Input:
[[-32 -29   5   0   9   1 -14  11  29   5  -8 -33  -2]
 [ -4 -10 -13  -7 -10   7 -14   8  18  17 -34   6 -11]
 [ -3 -10  -9   3  -9   5 -14  10  18  -1 -23   6 -14]
 [ -8   4 -26 -12 -21  -1 -14  -5 -10  13 -28  -6  19]
 [ -8   4 -16  -1 -21   0 -14  -3  -2 -11 -12  -6  11]
 [  1 -17  -9   6   1   3 -14  14  19  11 -44   9 -32]
 [-13 -16  -2   4   2   0 -14  10   7  -6  -7 -14  -4]
 [ -3  19  -9 -11 -27   4 -14 -14  -7   0 -30 -17  18]
 [ -2   7  -2  -1 -22   6 -14  -5  10 -15 -17 -10   2]
 [-16 -24  -3   3  -4   2 -14   5  27  20  13 -28  14]]
Output: -16

Input:
[[55 67 55 75 37 66 54 62 67 52 58 53 73 62 61]
 [52 67 57 78 37 69 55 61 71 54 61 53 74 65 54]
 [56 69 53 80 33 69 48 62 71 60 62 58 77 75 60]
 [54 73 57 79 34 70 54 63 69 50 54 53 74 65 61]
 [77 61 61 69 44 68 70 64 49 52 63 64 73 54 80]
 [56 73 56 79 37 67 55 61 73 54 59 58 76 63 56]
 [66 45 60 96 14 72 46 58 66 37 60 62 48 69 60]]
Output: 66

Input:
[[3315 3162 2833 3207 2728 2940 2805 6300 6133 6826]
 [3315 3689 2833 2714 3766 7798 3688 7227 6617 2580]
 [5562 2767 2833 2878 2728 4559 3688 3983 3232 4173]
 [3636 2767 3197 2714 3247 6178 4218 5837 3232 3642]
 [3315 3294 3197 3207 3766 7798 4218 6300 4199 4703]
 [3315 2767 2651 3207 3247 5369 3688 3520 5650 4703]
 [3636 3162 2833 2714 2728 6988 3688 5373 5650 3111]
 [4278 2767 2833 3207 3766 3749 4218 5373 4199 4173]
 [3636 2898 3197 3701 2728 2940 3335 3057 4199 6295]
 [3315 2767 4108 3701 2728 6988 3688 5373 5650 3111]
 [2673 2767 2833 3701 3247 3749 3688 5373 4199 6295]]
Output: 2673

Input:
[[ -8  -3 -31   5   4  18  10  14 -26  15   8  12  29   7]
 [ 11  25  27 -18 -16  17 -10 -24 -37 -12 -18 -22 -25  13]
 [ 17  22 -20 -21 -18  25  13 -20 -35  26  28 -21  13  16]
 [-27 -26 -31  23  20 -23  15  25  10  16  12  25  -6 -30]
 [-21 -19  26   9  10 -16 -32  10 -19 -11 -35  13   2  -9]
 [-14 -13 -13  23  14 -19  22  24  18 -14 -11  22 -28 -25]
 [-23 -28   1  21  15 -22 -26  28 -18  -4 -29  25   3 -17]
 [-27 -24 -10  23  16 -20 -18  28 -15  -3 -22  25   4 -18]
 [-16 -17 -26  18  14 -14  23  19 -11  14  16  18 -12 -22]
 [ -9 -15  29   7  14 -23 -16   5 -23  -9 -22   5 -35 -20]
 [-20 -17 -27  16  16  -9  13  17 -13  24  19  15  -3 -19]]
Output: -20

Input:
[[ -6 -17  31  19 -11  -6  12  38]
 [ -5  14  20 -28   4   5  23  38]
 [-31   5  28  23  -4 -13   3  -3]
 [-26  -3  11  18   4  -2 -16 -37]
 [-26  -5   9  16   4   5 -14 -36]
 [ 26 -24  -9  24   4  -7  -5 -11]
 [  1   6 -27  22   5  10  28  39]]
Output: 1

Input:
[[4573 5785 7306 5010 7138 6637 7593 8353 6063 5933 6688]
 [5312 7245 6928 6103 8743 7431 8038 8957 3482 3641 8278]
 [6725 8523 3580 5032 4712 5953 7062 6059 7717 4408 8685]
 [6977 7697 5109 6500 7762 8047 8185 7251 6229 3263 8546]
 [5966 6758 6710 5826 6928 6280 6861 7282 5956 6341 6766]
 [6686 7792 4583 5895 6176 6543 7444 7003 6525 4112 7329]
 [4926 6019 6476 6204 5402 6916 7826 7566 6004 6127 5480]
 [4904 6969 5459 4958 2863 6005 7141 6349 7672 6811 7454]
 [5396 6645 5716 4837 8041 6197 7158 6545 5718 3761 8509]
 [6346 7223 6201 5655 7790 8759 8506 7464 5326 3822 9769]
 [5358 7152 4552 5821 3600 5783 7292 6720 7679 5743 5729]]
Output: 5358
---
array([[  44.29,  161.90,  154.64,   23.01,   67.20,   59.83, -220.03],
       [  89.24,  203.11,   65.46,   75.36, -188.21,    1.68,  101.25],
       [  12.39,   61.44,   86.13,   46.76, -146.40,  -30.14,  129.18]]) ==> 203.11

array([[ 1.0, -1.9, -0.3,  0.5],
       [ 0.1, -1.1,  1.1,  2.0],
       [ 0.1,  2.0,  1.9,  1.8]]) ==> -1.1

array([[-0.14,  0.16,  0.13,  0.10, -0.05, -0.12],
       [-0.08,  0.09,  0.20,  0.01, -0.09, -0.15],
       [-0.10,  0.08,  0.16,  0.12, -0.08, -0.16]]) ==> 0.09

array([[ 0.171,  0.033, -0.023,  0.104],
       [ 0.036,  0.083,  0.052, -0.131],
       [ 0.005,  0.199, -0.051,  0.143]]) ==> 0.083

array([[ 0.19,  0.55,  0.81,  1.72, -0.08,  1.48,  1.23],
       [ 0.07,  1.37,  0.69,  0.02, -1.27,  1.27,  1.42],
       [ 0.83, -0.18, -0.64,  0.23, -0.24,  0.18,  0.07]]) ==> 1.37

array([[-0.060, -0.117, -0.044, -0.117],
       [ 0.119,  0.161,  0.100,  0.185],
       [ 0.144,  0.173,  0.097,  0.182]]) ==> 0.161

array([[ 122.8,   36.3,   49.1,  -14.3,  162.8, -147.0,   27.8],
       [   8.4,   18.4,  -41.4,   87.9,  -43.3,  -72.9,   -4.8],
       [ 190.9,   44.6,   25.4,  142.5, -131.6,   87.8,  -61.5]]) ==> 18.4
---
[-27.4  51.1  47.5 -26.2 -30.2 -25.1]: -30.2

[[ 18.0   5.3 -47.5  57.8 -41.3  15.7  62.4]
 [-10.9  -4.3  64.8 -50.2  45.0  -5.6 -44.3]]: 15.7

[ 39.1 -61.0  41.3  57.3 -53.1]: 57.3

[[  5.6 -20.3 -41.0 -27.0]
 [ 11.4 -52.9 -10.1  26.8]
 [ 13.3 -40.2 -16.0  -7.2]]: -41.0

[ 12.4 -11.6  18.7  52.1]: 18.7

[[-25.2  17.9 -61.8  40.9 -53.7 -51.2]
 [-16.2 -36.1  50.4 -46.3  56.6  39.7]]: -53.7

[[ 15.6 -12.6   6.7  -5.3   8.4]
 [ 12.6 -14.0  -3.6  -3.4  -1.1]
 [ -4.9  20.7  28.0  -0.7 -53.7]]: -5.3
---
[[ 21.9  -5.7  -3.1  41.9 -24.9 -34.4 -17.1]
 [-18.5   7.2  -2.5 -48.7  20.8  26.5   9.0]
 [-12.1   3.9 -11.5 -38.8  -0.1   0.2  -6.8]]
-11.5

[[-31.5  25.8  64.9 -54.0  -2.3 -62.4]
 [-55.7 -51.1 -21.3  60.0 -60.4  32.3]
 [ 32.7  11.6  60.8 -58.0  46.4 -62.0]]
60.8

[[ 33.8 -23.3  17.8  13.2  -7.8]
 [ 43.5   5.5 -62.4  13.1 -23.4]
 [ -4.4  -4.2   6.6  29.2  11.8]]
6.6

[[ -5.3  19.1 -58.4  12.8]
 [ -7.5  17.6 -49.5   9.9]
 [-30.2  -1.3   2.7 -20.1]]
2.7

[[-45.6   1.7  -0.9  39.1  31.3  -4.3]
 [-19.0  10.1   2.2  16.5   3.8 -10.2]
 [ 55.3 -23.8 -22.0 -43.4 -32.0  25.2]]
-22.0

[[  0.0   2.0   0.5   4.7]
 [-20.9   2.2  -8.2  53.0]
 [-46.0  17.1  26.6 -15.0]]
26.6
---
[ 37.5  41.0  51.4  -1.5 -39.5 -37.1  54.1] >> 41.0
[-47.6 -28.3 -25.8  37.3  -0.9] >> -28.3
[-61.1 -55.7  -0.4  62.2  59.9  36.0] >> -55.7
[ 62.6 -13.2  30.7 -21.9 -17.1   4.8  -7.9] >> -13.2
[ 16.1  -2.7   8.7  47.2 -51.5 -54.3] >> -2.7
[ 13.7  31.3  -8.9  48.0 -59.6   6.3  17.4] >> 31.3
[  4.7   9.3  -2.7 -21.3  15.0 -28.8  56.8] >> 9.3
[ 47.1   8.6 -12.5  13.0  20.9] >> 8.6
